[102 119 116 168 101 68 48 47 151 73 110 66 98 51 123 96 140 94 127 153] -> J799
[59 132 71 181 23 53 65 102 132 102 110 122 92 73 91 138 107 108 119 114] -> J900
[102 101 116 168 101 68 48 47 151 73 110 66 48 51 123 140 96 94 153 127] -> J717
[59 132 71 181 23 53 65 102 132 102 110 122 91 150 76 129 134 56 116 26] -> J468
gone J900: [53 181 132 114 102 110 73 119 23 65 91 107 132 59 102 92 71 122 138]  [108]
which: [73 110 66 48]  J717
which: [140 96 94 153 127]  J717
which: [107 108 119]  J900
gone J717: [94 140 48 110 101 116 66 153 51 151 168 127 102 101 123 73 68 48 96]  [47]

[77 78 111 43 104 96 124 128 135 161 123 114 84 116 70 94 149 111 90 38 35 100 176 76 77 117 71 72 66 96 56 180 82 84 57 91 101 120 99 116 63 115 89 116 138 39 126 55 103 131 143 137 137]  J208
[100 102 102 97 119 104 103 150 112 131 88 99 94 98 93 114 117 110 85 70 78 58 107 102 83 105 103 90 67 100 100 103 109 110 81 109 111 99 101 97 109 102 59 103 127 76 109 86 100 128 105 115 101]  J563
[63 116 89 93 100 101 102 107 104 110 102 100 99 102 96 101 106 101 98 93 91 101 109 98 97 102 98 96 95 99 108 110 99 99 96 101 101 102 98 103 97 101 96 102 106 94 102 95 101 106 106 105 104]  J590
gone J208: [82 39 114 116 120 96 116 76 149 117 72 137 143 43 128 56 78 35 96 91 94 135 124 126 99 101 123 131 137 71 176 57 70 77 161 90 66 38 84 84 100 89 77 180 103 138 115 104 111 116 111 63]  [55]
which: [100 101 102]  J590
which: [63 115 89]  J208
gone J563: [103 86 97 107 103 85 103 127 109 105 150 81 83 112 102 105 99 109 94 100 93 97 76 102 131 58 109 119 100 70 114 110 102 67 88 115 101 100 78 104 110 111 103 117 128 109 98 101 100 102 99 90]  [59]

[99 100 104 100 99] = J984
[105 100 104 100 99] = J313
[124 123 104 100 99] = J4
[132 79 144 69 97] = J317
[136 55 160 37 90] = J384
[162 116 141 114 93] = J265
[151 97 151 89 98] = J446
gone J313: [100 105 100 104]  [99]
gone J4: [99 123 100 104]  [124]
which: [55 160]  J384
which: [79 144]  J317

[74 121 159 115 131 62 73 136 100 139]  J471
[147 53 102 144 133 83 96 92 89 125]  J880
[133 154 113 62 66 108 154 100 115 138]  J250
[120 159 103 104 114 124 153 74 145 63]  J849
[53 124 24 176 152 106 121 118 117 64]  J931
which: [176 152]  J931
gone J471: [159 73 100 131 115 121 136 62 139]  [74]

[99 101 85 78 75 106 76 79 146 107 91 112 131 119 102] -> J833
[113 69 68 92 60 147 123 129 111 38 37 106 71 109 100] -> J655
[93 95 105 93 142 98 77 80 105 92 120 96 162 94 113] -> J358
[90 113 115 121 61 115 99 79 85 101 96 101 84 118 122] -> J976
[50 105 99 101 85 79 75 126 94 53 112 66 87 79 98] -> J660
[87 63 66 44 72 126 101 107 141 98 120 92 86 86 71] -> J515
[130 110 102 113 70 91 74 23 101 123 74 109 101 109 104] -> J460
[117 116 102 103 97 94 74 110 110 130 97 111 142 86 90] -> J858
[84 121 114 124 141 126 108 105 132 73 118 101 84 96 101] -> J723
[88 105 90 113 76 109 109 112 99 117 65 105 104 95 103] -> J795
which: [99 101 85 79 75]  J660
which: [96 101 84 118]  J976
gone J660: [98 50 53 101 85 75 66 79 126 79 112 105 87 94]  [99]
gone J655: [106 123 38 92 71 129 60 147 113 69 111 68 100 109]  [37]

[141 67 101 79 97 157 70] = J438
[85 116 146 54 38 157 53] = J991
[85 146 54 38 116 176 113] = J314
[150 55 120 85 117 146 149] = J75
gone J75: [117 85 55 149 146 120]  [150]
gone J991: [85 146 157 38 116 53]  [54]
which: [85 117 146 149]  J75
gone J314: [85 113 146 116 38 54]  [176]
which: [85 117 146]  J75
which: [85 116 146 54 38]  J991

[174 157 166 167]  J841
[176 84 86 83]  J895
[174 157 173 167]  J888
gone J895: [176 86 84]  [83]
gone J841: [166 157 174]  [167]

[97 116 103 95 143 86 125] = J829
[114 91 114 93 99 127 92] = J192
[134 88 76 65 119 72 108] = J885
[119 92 89 89 103 94 117] = J475
[95 65 88 76 103 94 95] = J520
[57 115 136 96 113 99 106] = J315
[120 39 40 108 84 67 81] = J277
[91 90 92 99 73 104 101] = J283
[103 97 98 86 125 95 143] = J389
gone J520: [88 95 76 103 65 95]  [94]
which: [89 89]  J475
gone J389: [143 86 125 103 97 95]  [98]
which: [95 143 86 125]  J829
which: [134 88 76 65]  J885

[81 102 85 89 104 91 95 116 109 108 101 123 118 119 101 127 87 130 96 87 90 40 91 148 122 111 106 91 106 80 52 118 115 127 94] : J840
[90 101 121 134 118 111 90 87 95 109 99 95 69 79 102 91 123 116 106 127 114 115 122 138 98 96 99 113 105 101 84 60 90 88 91] : J448
[99 92 117 118 108 122 68 115 74 79 112 111 75 76 78 79 136 110 87 109 120 120 109 118 115 130 73 103 127 75 86 51 132 98 106] : J163
[113 126 116 98 102 87 132 99 126 138 86 119 116 133 105 135 66 141 103 89 69 32 100 160 104 100 107 108 104 94 40 108 98 119 84] : J400
[83 82 95 69 114 83 130 108 103 88 101 92 119 136 102 93 66 81 102 85 87 104 99 67 102 106 69 102 118 103 126 121 111 91 105] : J447
which: [95 69 79 102 91 123 116]  J448
which: [81 102 85 87 104]  J447

[94 105 91 97 90 81 87]  J99
[115 116 108 69 126 30 59]  J171
[102 94 92 91 97 90 83]  J504
gone J171: [108 126 30 116 59 69]  [115]
which: [94 92 91 97 90 83]  J504
gone J504: [92 102 90 83 94 97]  [91]
gone J171: [108 69 30 126 116 59]  [115]

[111 102 80 103 81 78 115 90 88 95 71 92 110 81 92 92 95 103 92 126 100 95 104 69 95 86 86 87 60 155 128 94] : J369
[151 97 38 88 87 120 108 96 91 102 75 110 81 72 105 113 76 103 99 112 110 122 123 69 130 125 82 142 103 136 120 83] : J459
[105 67 70 84 48 61 115 85 94 113 96 85 59 88 71 118 91 101 110 111 59 113 107 54 98 96 66 76 56 164 109 100] : J10
[99 107 116 113 87 75 108 97 90 103 85 92 110 92 81 85 114 102 94 122 87 86 90 82 90 70 97 69 66 131 115 106] : J975
[117 113 98 114 87 75 108 97 90 103 85 89 122 90 88 85 114 102 94 122 87 90 104 112 160 113 76 139 93 101 97 81] : J17
[113 124 76 124 82 84 108 96 99 91 76 105 143 82 90 75 96 104 98 146 103 91 102 80 67 98 107 123 96 122 139 101] : J716
[67 107 115 98 101 123 103 139 114 96 105 92 124 104 128 122 90 100 90 79 108 92 104 131 113 102 112 116 110 68 104 93] : J781
[87 113 153 119 153 78 101 131 97 64 113 91 151 175 125 138 81 148 42 75 105 74 101 158 64 95 106 114 112 43 75 96] : J546
[105 67 70 84 48 61 115 85 94 113 83 85 59 88 71 118 91 101 110 111 59 113 95 54 98 96 66 76 56 164 109 100] : J175
[108 107 115 98 127 123 103 139 77 96 105 92 124 104 128 122 90 108 90 79 108 92 69 131 113 102 112 116 110 68 104 93] : J613
[122 102 78 117 95 110 72 79 109 87 78 120 110 87 93 86 92 97 87 126 111 93 112 69 86 99 95 118 96 102 123 88] : J940
[103 115 122 96 118 124 107 103 89 96 107 93 134 93 120 89 97 99 91 87 109 86 101 117 111 98 114 97 96 91 106 95] : J170
gone J613: [116 112 108 122 113 108 107 124 104 90 139 92 128 93 92 69 90 131 102 96 127 110 104 115 105 98 77 79 103 108 123]  [68]
gone J781: [101 124 114 107 110 123 116 105 102 98 108 112 90 68 139 104 113 92 122 131 96 103 67 79 92 90 104 93 128 104 100]  [115]
which: [92 110 81 92]  J369
which: [117 111 98 114]  J170
gone J613: [139 90 98 96 115 127 123 107 104 90 122 108 92 124 108 68 93 104 79 105 116 113 102 131 92 128 108 103 77 112 110]  [69]

[110 104 103 113 87 89 100 90 82 77 99 110 85 95 100 123 92 89 104 97 82 97 97 95 101 85 98 98 73 100 94 100] : J431
[132 112 75 73 104 72 97 68 44 39 130 85 96 124 97 168 77 29 141 95 85 118 104 84 90 75 91 119 77 97 99 100] : J127
[98 124 109 102 94 98 121 115 105 93 100 104 105 107 116 99 91 99 93 108 93 110 103 106 106 124 109 99 94 113 107 95] : J517
[132 112 75 73 104 72 97 68 44 39 130 85 96 124 97 168 77 29 141 95 85 118 104 84 90 75 91 119 77 142 63 86] : J704
[107 108 106 100 100 102 104 99 113 110 100 106 113 85 81 100 127 109 91 94 99 101 95 97 92 99 77 105 89 90 117 120] : J106
[111 110 67 110 94 71 92 80 92 99 88 118 112 87 101 118 83 109 96 111 85 73 101 135 84 109 101 111 75 101 111 85] : J981
[96 59 120 69 82 106 100 115 127 118 101 90 136 123 83 90 150 96 104 100 73 111 103 154 144 109 114 122 131 79 88 131] : J650
[98 98 102 99 100 97 90 127 118 101 100 115 94 108 97 101 98 98 100 101 101 101 106 100 101 96 106 105 103 97 99 100] : J437
[98 98 102 99 100 97 112 99 96 97 101 105 94 108 97 101 98 98 100 93 110 108 106 100 101 96 106 105 103 97 99 100] : J499
which: [108 93 110]  J517
which: [100 115 127 118 101 90]  J650
which: [102 94]  J517
gone J127: [141 84 73 68 90 77 77 96 85 104 72 97 132 100 85 39 75 119 168 130 95 29 118 99 91 112 75 97 124 97 104]  [44]
gone J981: [85 101 111 118 92 101 101 118 99 92 75 111 83 94 67 71 101 111 73 112 110 111 135 88 87 109 80 96 85 110 109]  [84]
which: [136 123 83 90 150 96 104 100 73 111]  J650
gone J650: [131 144 88 69 111 106 59 103 123 90 122 83 73 82 79 154 136 101 104 90 109 118 96 115 100 96 150 120 100 131 114]  [127]

[94 81 116 83 146 87 59 113 125 89 32 69 106 135 27 69 102 105 81 56 130 124 38 148 82 74 55 80 111 111 100 35 90 116 102 156 102 45 113 111 110 119] = J291
[61 66 121 74 97 85 93 114 82 112 133 88 132 95 98 77 93 80 115 63 96 77 117 74 137 116 142 103 116 111 100 35 90 111 93 68 51 84 62 63 62 65] = J449
[61 83 121 74 97 86 93 114 82 112 133 88 132 95 98 77 93 80 115 63 62 77 86 74 137 116 142 103 116 111 132 107 92 75 93 68 51 84 62 63 62 65] = J802
gone J449: [93 97 74 98 51 66 112 115 133 63 100 121 93 103 88 111 80 85 62 68 96 111 63 95 77 93 137 117 90 116 132 82 114 35 84 142 116 74 77 65 62]  [61]
which: [61 66 121 74 97 85 93 114 82 112 133 88 132 95 98 77 93 80 115 63 96 77 117 74 137 116 142 103 116 111 100 35 90 111 93 68 51 84 62 63 62 65]  J449
gone J449: [142 77 133 77 93 132 68 85 112 98 88 95 62 74 61 35 103 63 63 96 93 90 80 117 111 74 84 121 100 115 82 66 116 65 137 97 114 111 116 93 62]  [51]
gone J449: [93 137 112 68 84 103 85 133 121 90 74 97 114 98 95 111 116 111 63 116 82 62 74 77 93 61 93 100 62 115 66 132 96 80 117 142 77 35 51 63 88]  [65]
which: [100 35 90 116]  J291
which: [116 111 100 35 90 111]  J449
gone J802: [111 74 62 83 86 93 114 116 93 121 62 137 62 82 84 65 77 63 95 98 74 97 77 142 115 133 92 112 86 75 51 132 116 132 61 88 63 103 93 68 107]  [80]

[113 98 101 89 84 88 108 83 80 91 120 90 121 84 94 100 123 87 81 119 83 98 93 73 106 101 90 80 113 92 124 75 100 105 86 97 127 117 101 97 95 90 89 95 78 112 104 87 98 102] -> J647
[113 109 83 86 76 88 81 94 80 87 121 90 122 79 79 100 144 87 81 119 107 98 93 73 95 106 90 109 78 92 127 82 96 105 93 91 137 117 101 102 95 86 89 95 77 98 101 87 78 110] -> J881
[113 109 96 86 76 88 106 82 80 101 131 90 122 79 91 100 140 87 81 119 81 98 93 73 99 106 100 83 108 92 127 75 96 105 86 91 116 111 101 101 95 86 89 96 77 108 101 87 94 109] -> J577
[113 109 83 86 72 88 85 83 75 89 100 90 127 76 79 100 164 87 78 122 92 98 93 69 98 106 100 94 87 92 137 75 96 105 86 91 100 117 101 101 95 100 89 95 100 108 100 87 78 109] -> J416
[112 128 75 83 100 88 74 114 80 89 100 90 122 79 79 92 144 95 100 119 116 87 94 91 75 120 100 129 65 92 127 75 81 98 101 89 86 117 87 95 97 100 137 91 95 77 83 87 54 109] -> J159
[113 109 96 86 76 88 106 82 80 101 131 90 122 79 91 100 140 87 81 119 81 98 93 73 99 106 100 83 108 92 127 75 96 105 86 91 137 117 101 97 95 87 89 95 77 100 101 87 78 96] -> J808
[113 109 83 86 74 88 85 83 75 89 131 90 128 77 79 100 162 87 78 124 92 98 93 67 98 106 90 94 87 92 136 75 96 105 100 91 143 117 101 101 95 86 89 95 72 108 101 87 100 109] -> J458
[100 109 99 86 100 88 110 83 100 120 100 90 100 87 99 100 114 87 85 119 89 98 93 81 98 106 112 94 107 92 103 75 96 92 80 91 137 117 101 101 95 92 108 101 93 100 101 90 78 88] -> J470
which: [78 112 104]  J647
which: [109 99 86]  J470
which: [86 91 137 117 101 97 95 87 89 95 77 100]  J808
gone J458: [78 100 90 100 93 75 162 89 109 98 89 113 101 117 143 83 83 94 67 136 87 92 101 87 88 105 92 75 101 98 79 109 95 72 86 85 95 86 124 106 91 100 77 90 87 74 108 96 128]  [131]

[28 99 114 67 120 163 145 158 144 117] : J860
[21 101 117 64 119 167 132 161 133 116] : J94
[117 101 144 161 64 167 132 119 143 118] : J264
which: [21 101 117 64 119 167 132 161]  J94
gone J94: [119 21 133 117 167 161 64 116 101]  [132]
gone J264: [101 161 118 132 167 144 117 64 119]  [143]
which: [144 161 64]  J264
which: [117 64 119]  J94

[61 141 77 86 102 38 131 85 57 64 59 140 137 137 116 142 57 118 78 113] -> J696
[64 134 79 83 59 57 140 38 102 85 106 108 96 85 112 111 107 100 102 121] -> J169
[64 134 79 83 59 57 140 38 102 85 64 137 131 132 109 54 20 117 75 99] -> J308
[64 134 79 106 59 57 140 38 102 85 64 137 131 102 110 68 102 107 100 113] -> J801
which: [64 134 79 106 59 57 140 38 102 85 64 137 131 102 110 68 102 107 100 113]  J801
gone J801: [59 100 140 131 102 106 134 64 102 68 57 38 64 79 137 85 113 102 110]  [107]
which: [64 134 79 83 59 57 140 38 102 85 64 137 131 132 109 54 20 117 75 99]  J308
which: [107 100 102]  J169
which: [137 116 142 57 118]  J696
which: [140 137 137 116]  J696
gone J696: [140 102 118 116 85 57 57 137 59 113 137 78 142 61 38 131 64 86 77]  [141]

[111 110 88 69 120 131 102 126 107 93 107 104 110 99 81 87 104 132 125 180 94 75 56 79 89 92] -> J765
[111 105 91 68 129 127 98 123 108 85 106 99 107 104 76 92 104 114 126 179 103 85 55 74 104 92] -> J356
[114 102 91 65 137 127 97 119 109 68 104 95 101 113 73 97 105 123 126 181 98 81 56 77 97 91] -> J162
[90 89 88 69 120 131 102 126 107 93 107 104 110 99 81 87 104 105 127 180 108 89 54 73 108 92] -> J794
[115 101 91 63 140 127 97 118 109 62 104 94 99 117 73 99 106 125 126 180 97 79 56 77 95 91] -> J247
[121 95 91 56 149 84 95 111 108 32 99 90 90 130 75 106 110 137 124 177 93 70 55 81 85 94] -> J950
gone J950: [84 90 95 70 121 124 111 137 99 149 110 93 91 56 177 94 106 108 75 90 95 81 130 32 55]  [85]
which: [90 90]  J950
which: [137 127 97]  J162

[89 62 61 113 128 135 149 53 72 56 117 43 140 76 152 47 53 55 119 109 156 56]  J117
[83 85 59 119 106 146 48 111 47 153 52 164 61 162 96 128 95 166 163 50 92 133]  J462
[151 39 78 141 70 38 129 116 124 153 109 101 94 64 104 157 66 60 65 81 168 110]  J223
gone J462: [153 106 61 163 47 111 95 119 128 48 50 162 83 146 166 59 52 85 133 96 92]  [164]
which: [109 101 94]  J223
gone J462: [50 163 59 111 166 106 85 61 119 153 128 96 133 146 83 164 52 48 95 92 162]  [47]

[130 60 132 95 112 105 91 96 134 51 81 65 85 120 106 53 103 99 106 110 88 77 102 121 76 138]  J571
[105 121 64 137 91 99 113 105 64 117 92 96 102 78 115 111 91 107 86 110 102 42 144 85 36 95]  J609
[89 49 110 131 77 102 71 88 130 120 118 91 93 82 90 110 101 110 90 145 71 94 109 120 76 50]  J980
[116 91 101 127 72 121 89 74 75 110 121 102 111 114 80 141 60 56 92 100 81 91 119 76 87 103]  J645
which: [99 106 110 88 77 102]  J571
gone J609: [117 91 92 42 111 96 121 99 107 105 86 105 137 102 102 110 144 64 95 85 78 91 36 113 64]  [115]
gone J980: [91 71 77 90 89 110 71 120 93 90 82 120 76 130 131 118 49 110 102 110 88 145 109 94 101]  [50]
gone J980: [49 101 102 118 110 94 82 110 90 130 77 145 91 90 71 93 110 76 131 109 71 89 120 50 120]  [88]
gone J980: [110 90 49 109 77 101 76 89 131 110 120 71 50 93 82 120 102 145 118 71 90 88 94 91 110]  [130]
gone J571: [81 53 91 110 105 99 121 103 130 88 106 65 102 85 60 120 134 138 76 112 77 51 96 132 106]  [95]
which: [80 141]  J645

[19 128 91 119 132 118 161 74 88 69 129 38 123]  J531
[150 123 88 69 91 38 161 132 118 128 74 119 102]  J440
[19 110 52 58 90 169 121 110 63 100 114 135 106]  J734
[90 58 52 63 169 110 121 19 110 128 74 119 129]  J88
[19 110 52 58 90 169 121 46 74 72 141 123 115]  J58
[86 96 101 88 72 72 93 144 111 69 163 62 66]  J480
[77 64 128 68 56 126 129 64 164 146 112 57 145]  J582
which: [58 52 63 169 110 121 19 110 128 74 119 129]  J88
which: [19 110 52 58 90 169 121 110 63]  J734

[123 114 78 89 70 125 122 89 102 97 63 61 87 102 94] = J985
[108 131 89 111 69 107 83 101 102 111 115 80 86 112 101] = J686
[108 95 92 73 98 112 113 91 105 93 72 87 95 103 96] = J867
[81 93 123 127 122 72 73 107 92 105 146 143 123 98 107] = J862
[86 95 108 105 113 87 85 100 94 101 128 123 110 99 101] = J501
[75 84 128 106 141 70 80 104 97 101 139 161 113 92 107] = J60
[108 131 89 150 69 107 83 101 102 111 115 80 86 112 101] = J834
[106 92 89 60 96 118 124 94 109 93 64 78 97 97 96] = J974
[108 110 100 125 93 92 91 105 99 108 119 96 91 101 102] = J67
[115 99 80 53 87 130 131 95 111 90 48 65 92 96 91] = J319
[99 95 101 76 101 109 115 95 106 94 81 95 102 97 99] = J674
gone J67: [110 99 91 105 96 125 92 91 102 108 108 100 119 93]  [101]
gone J862: [123 146 98 143 107 107 105 92 72 73 123 127 81 93]  [122]

[105 135 156 134 98] = J53
[81 97 89 153 80] = J760
[120 96 132 119 154] = J226
[130 73 76 49 132] = J814
[54 97 89 96 107] = J585
[135 118 134 78 113] = J939
[73 68 90 154 148] = J903
[93 73 108 145 164] = J951
gone J951: [145 164 93 73]  [108]
gone J585: [107 97 89 54]  [96]
gone J760: [89 97 153 81]  [80]

[100 106 129 108 101 125 117 113] : J414
[100 104 119 105 100 116 111 108] : J119
[100 90 56 88 99 62 74 80] : J124
[101 84 26 81 98 36 57 67] : J949
[100 105 121 106 101 118 112 109] : J329
[100 91 58 89 99 64 76 81] : J774
[100 92 65 91 99 70 79 84] : J417
[100 98 93 98 100 94 96 97] : J76
[73 80 151 113 101 144 130 123] : J843
which: [36 57]  J949
which: [73 80 151 113]  J843
which: [74 80]  J124
which: [100 116 111 108]  J119
gone J417: [91 92 100 70 99 65 84]  [79]
which: [90 56 88 99 62 74]  J124
which: [113 101]  J843

[100 105 166 166 166 166] -> J725
[124 167 166 166 166 147] -> J340
[100 102 100 162 162 165] -> J703
[100 100 99 112 112 165] -> J481
[100 157 166 166 166 165] -> J454
[100 104 166 167 167 165] -> J118
[100 99 100 102 102 164] -> J320
[100 124 167 166 166 165] -> J994
[100 157 166 166 166 166] -> J748
[100 105 166 110 110 165] -> J963
[99 100 165 166 166 165] -> J248
which: [100 157 166 166 166 165]  J454
gone J454: [100 166 165 166 166]  [157]
gone J248: [100 166 166 165 165]  [99]
which: [124 167 166 166 165]  J994
gone J340: [166 166 166 124 147]  [167]
gone J340: [166 166 147 166 124]  [167]
gone J748: [166 166 166 166 157]  [100]

[68 96 83 100 99 103 92 78 109 121 73 74 88]  J137
[110 110 97 100 105 152 109 108 124 86 108 103 99]  J667
[48 96 122 110 120 111 97 113 76 85 90 71 96]  J615
[65 99 65 97 71 84 87 78 126 78 105 90 100]  J550
[108 79 103 102 158 59 98 91 96 94 104 100 92]  J328
[101 106 85 113 133 113 82 78 62 107 94 129 104]  J174
[61 107 108 116 72 125 112 102 104 143 116 36 109]  J705
gone J328: [103 158 104 108 92 100 91 94 79 59 98 102]  [96]
gone J137: [88 68 78 109 83 92 100 103 73 121 96 74]  [99]

